Below are the code and all the weights of a small trained network. Each question names an input and a target symbol and asks about switching units off, where a switched-off unit gives its printed mean instead of its output.

import numpy as np


def w(rows, s, z=0):
    codes = np.array(rows[::2]) - 128.0
    scale = np.full(codes.shape[1], s)
    scale[-1] = z or s
    return codes * scale


def f(y):
    return np.maximum(y, 0)


def softmax(a):
    e = np.exp(a - a.max(-1, keepdims=True))
    return e / e.sum(-1, keepdims=True)


def log_softmax(a):
    a = a - a.max(-1, keepdims=True)
    return a - np.log(np.exp(a).sum(-1, keepdims=True))


def net(x, mask):
    ids = ['αβγδεζθλμξπστψω'.index(c) for c in x.split()]
    T = len(ids)
    res = E[ids] + P[:T]
    q, k, v = (res @ M[0].T for M in (Q, K, V))
    z = softmax(np.where(np.tri(T) > 0, q @ k.T / 3**0.5, -1e9)) @ v
    res = res + np.where(mask[0], z, O[0][:, -1]) @ O[0][:, :-1]
    y = f(res @ A[0][:, :-1].T + A[0][:, -1])
    res = res + np.where(mask[1:13], y, B[0][:, -1]) @ B[0][:, :-1]
    return log_softmax(res[-1] @ U[:, :-1].T + U[:, -1])


Q, K, V, O, A, B = {}, {}, {}, {}, {}, {}
E = w([
[139,108,57,6],'α',
[61,150,43,125],'β',
[64,193,170,173],'γ',
[125,106,141,89],'δ',
[113,163,186,118],'ε',
[111,116,134,99],'ζ',
[106,113,161,131],'θ',
[96,94,149,139],'λ',
[68,112,139,170],'μ',
[86,178,153,123],'ξ',
[112,120,147,144],'π',
[146,210,102,26],'σ',
[109,62,121,115],'τ',
[88,137,158,140],'ψ',
[82,180,169,146],'ω',
],0.022)
P = w([
[243,61,234,234],'0',
[124,67,251,164],'1',
[88,86,242,131],'2',
[67,90,230,118],'3',
[53,98,221,96],'4',
[41,94,212,86],'5',
[20,113,206,71],'6',
[23,106,183,63],'7',
[18,125,181,50],'8',
[4,133,161,53],'9',
[3,143,152,38],'10',
[11,138,169,41],'11',
[3,152,172,43],'12',
[57,89,242,65],'13',
],0.0058)
Q[0] = w([
[66,95,170,86],'head 0',
[69,113,252,108],'head 0',
[122,99,89,114],'head 0',
],0.015)
K[0] = w([
[99,157,2,58],'head 0',
[85,185,76,75],'head 0',
[132,131,156,114],'head 0',
],0.0091)
V[0] = w([
[162,153,247,70],'head 0',
[101,10,166,146],'head 0',
[35,121,202,168],'head 0',
],0.013)
O[0] = w([
[254,219,208,78,253],'head 0',
[128,46,220,126,18],'head 0',
[236,39,67,245,171],'head 0',
],0.008,0.004)
A[0] = w([
[198,166,113,88,180],'neuron 0',
[196,43,150,65,122],'neuron 1',
[125,135,66,29,150],'neuron 2',
[104,138,205,183,202],'neuron 3',
[118,186,193,2,64],'neuron 4',
[176,158,51,139,179],'neuron 5',
[73,105,60,27,111],'neuron 6',
[199,78,24,19,128],'neuron 7',
[224,178,178,96,197],'neuron 8',
[188,188,123,66,49],'neuron 9',
[46,192,85,186,66],'neuron 10',
[60,74,68,179,2],'neuron 11',
],0.0075,0.0088)
B[0] = w([
[105,137,70,106,191],'neuron 0',
[147,13,131,65,166],'neuron 1',
[112,123,118,171,196],'neuron 2',
[158,92,65,145,202],'neuron 3',
[144,85,203,168,252],'neuron 4',
[67,65,105,127,155],'neuron 5',
[159,182,146,172,190],'neuron 6',
[94,161,196,143,154],'neuron 7',
[173,170,12,98,230],'neuron 8',
[95,68,254,180,177],'neuron 9',
[182,63,154,84,165],'neuron 10',
[201,174,117,91,159],'neuron 11',
],0.0079,0.014)
U = w([
[100,108,173,126,38],'α',
[62,106,52,146,253],'β',
[159,159,122,248,34],'γ',
[154,119,97,40,51],'δ',
[184,144,98,110,106],'ε',
[152,118,98,70,121],'ζ',
[173,120,121,132,70],'θ',
[165,110,132,151,24],'λ',
[149,115,146,224,111],'μ',
[161,158,68,134,129],'ξ',
[166,122,126,150,253],'π',
[153,211,96,97,216],'σ',
[134,87,125,101,90],'τ',
[172,126,121,166,89],'ψ',
[174,152,100,180,105],'ω',
],0.013,0.0035)

Each question gives the input, a string of symbols that net reads in full, and the target symbol t.
The units are the heads (3 rows each of Q, K, V and O) and the neurons (one row each of A and B). Each row of codes is followed by its name. A weight is (code - 128) times the scale printed after its matrix; where a second scale follows, it is the last column's (O, A, B and U).
mask holds one flag per unit, heads first, then neurons. A switched-off unit (its flag False) gives its mean, the last column of its rows in O or B, instead of its output. The means were averaged over made-up inputs and are rounded, as every weight is.
A unit's drop is (log p(t) with every unit on - log p(t) with that unit switched off) / (log p(t) with every unit on - log p(t) with every unit switched off).
The circuit of an input: a set's keep is (log p(t) with only the set's units on - log p(t) with every unit switched off) / (log p(t) with every unit on - log p(t) with every unit switched off). Starting from the 12 units with the biggest drops (on a tie, the unit counted first), units are removed one at a time, each time the one whose removal leaves the highest keep (on an exact tie, the one counted first), for as long as the keep stays at least 0.8.
units of the circuit, in order: the units of the circuit, biggest drop first
most important unit: the unit with the biggest drop
k most important neurons: the k neurons with the biggest drops, biggest first
drop when u is switched off: that unit's drop, to one decimal
input ζ β λ μ τ π σ μ ω α π δ ψ ξ, target α: units of the circuit, in order -> [head 0; neuron 4]
input μ γ τ, target τ: most important unit -> neuron 1
input ζ γ γ μ μ ε ξ ψ δ α ζ, target α: 2 most important neurons -> [neuron 8; neuron 4]
input τ λ ξ π α μ α β π α μ, target α: units of the circuit, in order -> [head 0; neuron 8]
input σ μ μ θ γ ε, target σ: 2 most important neurons -> [neuron 8; neuron 0]
input π ω δ ζ γ γ ω τ ε ξ α α μ ω, target α: 2 most important neurons -> [neuron 4; neuron 8]
input μ ζ δ, target δ: 2 most important neurons -> [neuron 1; neuron 4]
input σ μ ζ ξ ε δ θ σ α ω γ τ ω, target α: 2 most important neurons -> [neuron 4; neuron 9]
input ε τ τ ω δ θ ε α δ μ β ζ α θ, target α: 2 most important neurons -> [neuron 8; neuron 0]
input σ σ θ μ γ β γ μ μ ω ξ ε ψ μ, target β: 2 most important neurons -> [neuron 4; neuron 9]
input δ π θ α σ τ β λ σ π σ ω, target σ: 3 most important neurons -> [neuron 8; neuron 1; neuron 0]
input θ ε γ ε γ α ω λ, target α: 2 most important neurons -> [neuron 8; neuron 4]
input θ α γ, target α: 2 most important neurons -> [neuron 4; neuron 8]
input γ β λ α τ ε, target α: 2 most important neurons -> [neuron 4; neuron 8]
input τ ψ ξ τ τ δ β ω μ σ ψ, target σ: most important neuron -> [neuron 1]
input α ζ μ ψ ζ, target α: drop when neuron 4 is switched off -> 0.3
input θ α α ω τ π, target α: drop when neuron 4 is switched off -> 0.2
input β β β μ, target β: drop when head 0 is switched off -> 0.5
input μ γ λ β γ, target β: drop when neuron 9 is switched off -> 0.1
input ξ τ ζ ξ μ μ ψ α, target α: most important neuron -> [neuron 7]
